Below are the code and all the weights of a small trained network. Each question names an input and a class and asks about switching units off, where a switched-off unit gives its printed mean instead of its output.

import numpy as np


def w(rows, s, z=0):
    codes = np.array(rows[::2]) - 128.0
    scale = np.full(codes.shape[1], s)
    scale[-1] = z or s
    return codes * scale


def norm(h):
    return h / np.sqrt((h * h).mean(-1, keepdims=True) + 1e-5)


def f(y):
    return np.maximum(y, 0)


def log_softmax(a):
    a = a - a.max(-1, keepdims=True)
    return a - np.log(np.exp(a).sum(-1, keepdims=True))


def net(x, mask):
    res = np.array(x, float).reshape(1, 3) / 4 @ E
    u = 0
    for l in range(4):
        y = f(norm(res) @ A[l][:, :-1].T + A[l][:, -1])
        res = res + np.where(mask[u : u + 3], y, B[l][:, -1]) @ B[l][:, :-1]
        u += 3
    return log_softmax(norm(res)[-1] @ U[:, :-1].T + U[:, -1])


A, B = {}, {}
E = w([
[65,92,196,136,47],'x0',
[243,83,132,189,129],'x1',
[102,129,2,69,59],'x2',
],0.0023)
A[0] = w([
[137,110,58,142,22,16],'0.n0',
[194,46,92,166,61,2],'0.n1',
[124,80,139,112,1,24],'0.n2',
],0.0083,0.002)
B[0] = w([
[146,22,142,31,159,254],'0.n0',
[191,254,179,118,106,245],'0.n1',
[65,121,63,243,104,240],'0.n2',
],0.008,0.0039)
A[1] = w([
[191,162,2,87,177,1],'1.n0',
[81,147,58,79,117,75],'1.n1',
[140,92,72,110,126,61],'1.n2',
],0.0074,0.00097)
B[1] = w([
[72,87,98,255,105,252],'1.n0',
[144,139,151,53,121,206],'1.n1',
[163,120,84,111,143,189],'1.n2',
],0.0062,0.0038)
A[2] = w([
[2,191,92,32,100,221],'2.n0',
[114,225,84,160,70,2],'2.n1',
[164,36,213,136,190,38],'2.n2',
],0.0069,0.00071)
B[2] = w([
[254,227,183,173,133,254],'2.n0',
[53,148,178,69,193,216],'2.n1',
[45,127,151,31,104,240],'2.n2',
],0.0053,0.0027)
A[3] = w([
[36,109,107,255,152,152],'3.n0',
[142,103,35,54,137,2],'3.n1',
[67,78,212,62,169,96],'3.n2',
],0.0094,0.00038)
B[3] = w([
[9,147,2,224,64,254],'3.n0',
[92,24,211,58,226,210],'3.n1',
[172,6,79,65,161,221],'3.n2',
],0.0055)
U = w([
[134,3,133,50,168,255],'0',
[33,129,42,225,87,100],'1',
[207,243,186,129,122,57],'2',
],0.0072,0.00043)

Each question gives the input, the list of numbers given to net, and the class t.
The units are the neurons (one row each of A and B). Each row of codes is followed by its name. A weight is (code - 128) times the scale printed after its matrix; where a second scale follows, it is the last column's (A, B and U).
mask holds one flag per neuron, layer by layer. A switched-off neuron (its flag False) gives its mean, the last column of its row in B, instead of its output. The means were averaged over made-up inputs and are rounded, as every weight is.
A unit's drop is (log p(t) with every unit on - log p(t) with that unit switched off) / (log p(t) with every unit on - log p(t) with every unit switched off).
The circuit of an input: a set's keep is (log p(t) with only the set's units on - log p(t) with every unit switched off) / (log p(t) with every unit on - log p(t) with every unit switched off). Starting from all 12 units, units are removed one at a time, each time the one whose removal leaves the highest keep (on an exact tie, the one counted first), for as long as the keep stays at least 0.8.
circuit, biggest first: the units of the circuit, biggest drop first
most important unit: the unit with the biggest drop
top k neurons: the k neurons with the biggest drops, biggest first
top k neurons in layer l: the k neurons of layer l with the biggest drops, biggest first
drop when u is switched off: that unit's drop, to one decimal
input [5,-7,8], class 0: top 3 neurons -> 0.n0; 0.n1; 3.n1
input [-2,0,6], class 0: most important unit -> 0.n0
input [-7,-5,7], class 0: top 4 neurons -> 0.n1; 1.n1; 0.n2; 3.n1
input [-5,6,-1], class 2: top 3 neurons -> 0.n1; 0.n2; 3.n0
input [6,-7,-6], class 2: circuit, biggest first -> 2.n0; 1.n0
input [5,-1,6], class 0: top 2 neurons -> 0.n0; 1.n0
input [-3,4,-1], class 2: top 4 neurons -> 0.n1; 0.n2; 0.n0; 3.n0
input [4,3,4], class 0: top 2 neurons -> 0.n0; 1.n0
input [-4,6,-1], class 2: top 2 neurons -> 0.n1; 0.n2
input [-7,8,1], class 2: top 2 neurons -> 0.n1; 0.n2
input [6,-5,7], class 0: top 4 neurons -> 0.n0; 0.n1; 1.n0; 1.n1
input [-5,-7,8], class 0: top 2 neurons -> 0.n1; 3.n1
input [-6,7,1], class 2: top 3 neurons -> 0.n1; 0.n2; 3.n0
input [-5,-8,6], class 2: top 2 neurons -> 2.n0; 1.n1
input [-4,-8,3], class 2: most important unit -> 2.n0
input [3,-3,4], class 0: top 3 neurons -> 0.n0; 0.n1; 1.n0
input [-5,-6,5], class 2: top 2 neurons in layer 3 -> 3.n0; 3.n2
input [4,5,8], class 0: drop when 3.n1 is switched off -> 0.1
input [0,6,8], class 0: drop when 3.n0 is switched off -> 0.1
input [-1,2,-1], class 2: drop when 0.n2 is switched off -> 0.1
